Small tables with named rows and columns. After each table, cells are looked up by row and column.

Teban =
,Zuve,Goge,Feduri
Vogidi,-7003,8513,7026
Pitezog,-8873,668,175
Dis,-3892,2417,2650
Rukifug,-5057,-829,-1132
Kevu,-6738,2134,2068

Dis, Zuve => -3892
Dis, Feduri => 2650
Vogidi, Zuve => -7003
Rukifug, Zuve => -5057
Dis, Goge => 2417
Vogidi, Goge => 8513
Kevu, Feduri => 2068
Kevu, Goge => 2134
Rukifug, Feduri => -1132
Pitezog, Zuve => -8873
Kevu, Zuve => -6738
Pitezog, Feduri => 175
Pitezog, Goge => 668
Rukifug, Goge => -829
Vogidi, Feduri => 7026
Which row has the largest Zuve? Dis

Zup =
,Zapa,Zazir,Ged
Kotaz,-30846,-39118,-28710
Zokeros,-25595,-27327,-30817
Sipiro,-18277,-10897,-38191
Pem,-17097,-8247,-8078
Nezozir,-34870,-48152,-27795
Kib,-22807,-21068,-22907
Mikubo,-22771,-20986,-22721
Zoredir,-21478,-18084,-14552
Bepub,9189,50770,8372
Bogu,-19337,-13278,-16537
Vem,-21475,-18078,-14365
Mifo,-41706,-63500,-35670

Zazir of Bogu = -13278
Ged of Kib = -22907
Ged of Bogu = -16537
Ged of Mifo = -35670
Ged of Zokeros = -30817
Zapa of Kib = -22807
Zazir of Sipiro = -10897
Zazir of Vem = -18078
Zapa of Zoredir = -21478

Dufafu:
         Ven  Ritoza  Pib  Rilesi  Rul
Sesali    69     152    4      65   28
Nakefu    41     153   14      70   29
Rus       50     175   10      90   32
Sol       33     200   16     111   35
Tutaser   67     165    4      77   29
Zavisog   48     181   10      95   32
Ret       49     175   11      87   31
Kup       35     178   15      89   32
Zagise    66     165    5      79   30
Gan       28     199   17     110   35
Lus       35     181   15      93   33

What is the Rilesi of Tutaser in Dufafu?
77
What is the Pib of Zavisog in Dufafu?
10
What is the Pib of Tutaser in Dufafu?
4
What is the Rilesi of Kup in Dufafu?
89
What is the Ven of Tutaser in Dufafu?
67
What is the Rul of Sol in Dufafu?
35
What is the Rul of Kup in Dufafu?
32

Potu =
|  | Totig | Tos | Bipadu | Gokag | Kovud |
|---|---|---|---|---|---|
| Gar | 2.7 | 2.9 | 5.7 | 4.3 | 6.5 |
| Fibe | 3.3 | 7.5 | 3.2 | 5.1 | 7.0 |
| Babedid | 4.1 | 3.3 | 3.8 | 6.2 | 5.1 |
| Vali | 3.7 | 3.7 | 3.7 | 5.6 | 2.7 |
| Gebera | 3.5 | 6.4 | 6.0 | 5.1 | 5.2 |
| Deso | 4.0 | 3.9 | 6.1 | 3.4 | 5.1 |
| Mez | 4.7 | 2.8 | 3.9 | 3.6 | 5.6 |
| Fub | 5.3 | 3.0 | 6.1 | 4.4 | 2.6 |
| Gon | 6.8 | 3.2 | 5.5 | 2.5 | 7.5 |

Deso, Bipadu: 6.1
Fub, Totig: 5.3
Gon, Kovud: 7.5
Gon, Totig: 6.8
Gar, Tos: 2.9
Fibe, Bipadu: 3.2
Gebera, Kovud: 5.2

Table Pagagop
cols = Sazul, Balaka, Nire, Bonenuf, Nuko
Ruful: [20, 143, 143, 24, 93]
Miz: [189, 185, 212, 170, 49]
Gep: [104, 197, 102, 191, 88]
Nugiges: [77, 195, 86, 167, 49]

What is the Balaka of Ruful in Pagagop? 143
What is the Balaka of Gep in Pagagop? 197
What is the Sazul of Miz in Pagagop? 189
What is the Nire of Nugiges in Pagagop? 86
What is the Nuko of Ruful in Pagagop? 93
What is the Nuko of Nugiges in Pagagop? 49
What is the Nuko of Gep in Pagagop? 88
What is the Bonenuf of Miz in Pagagop? 170
What is the Nire of Ruful in Pagagop? 143
What is the Bonenuf of Gep in Pagagop? 191
What is the Nire of Gep in Pagagop? 102
What is the Nire of Miz in Pagagop? 212
What is the Sazul of Nugiges in Pagagop? 77
What is the Bonenuf of Nugiges in Pagagop? 167

Pibubul =
,Palazu,Bos,Kudamip,Bom
Zul,233,64,202,158
Letufo,173,194,221,189
Lafa,170,66,172,120
Vib,176,93,210,186
Fif,248,61,221,177
Dagu,156,79,162,128
Votev,177,56,183,122
Moru,53,231,83,165
Nep,168,66,136,110
Lusul,53,230,94,162
Bule,74,219,86,154
Pav,249,28,155,111

What is the Palazu of Bule in Pibubul? 74
What is the Bos of Fif in Pibubul? 61
What is the Kudamip of Lusul in Pibubul? 94
What is the Bom of Letufo in Pibubul? 189
What is the Kudamip of Moru in Pibubul? 83
What is the Palazu of Zul in Pibubul? 233

Table Rad
|  | Tiga | Tedobog | Fas | Rola | Semakar | Zuvutel | Dil | Bafati | Sizaf |
|---|---|---|---|---|---|---|---|---|---|
| Pob | -0.1 | -0.1 | 0.1 | 0.4 | 0.7 | -0.6 | -0.2 | 0.2 | -0.1 |
| Bevo | -0.2 | -0.1 | 0.4 | 0.2 | -0.2 | -0.3 | 0.4 | 0.4 | -0.3 |
| Kat | 0.2 | -0.2 | -0.2 | 0.9 | 0.6 | -0.8 | -0.5 | 0.0 | 0.1 |
| Mubebiv | 0.1 | -0.2 | -0.3 | 0.2 | -0.4 | -0.3 | 0.3 | 0.1 | 0.2 |
| Pafideb | 0.0 | -0.1 | -0.3 | 0.4 | 0.2 | -0.7 | -0.3 | 0.0 | 0.3 |
| Pup | 0.3 | -0.2 | -0.3 | 1.0 | 0.4 | -0.8 | -0.6 | 0.0 | 0.2 |
| Sebeno | 0.1 | -0.2 | 0.0 | 0.3 | 0.0 | -0.4 | -0.1 | 0.1 | -0.1 |
| Timu | -0.1 | -0.2 | -0.1 | 0.5 | 0.1 | -0.9 | -0.2 | 0.2 | 0.1 |

Fas of Pup is -0.3
Rola of Pafideb is 0.4
Rola of Pup is 1.0
Zuvutel of Pafideb is -0.7
Sizaf of Pafideb is 0.3
Tedobog of Bevo is -0.1
Zuvutel of Sebeno is -0.4
Zuvutel of Kat is -0.8

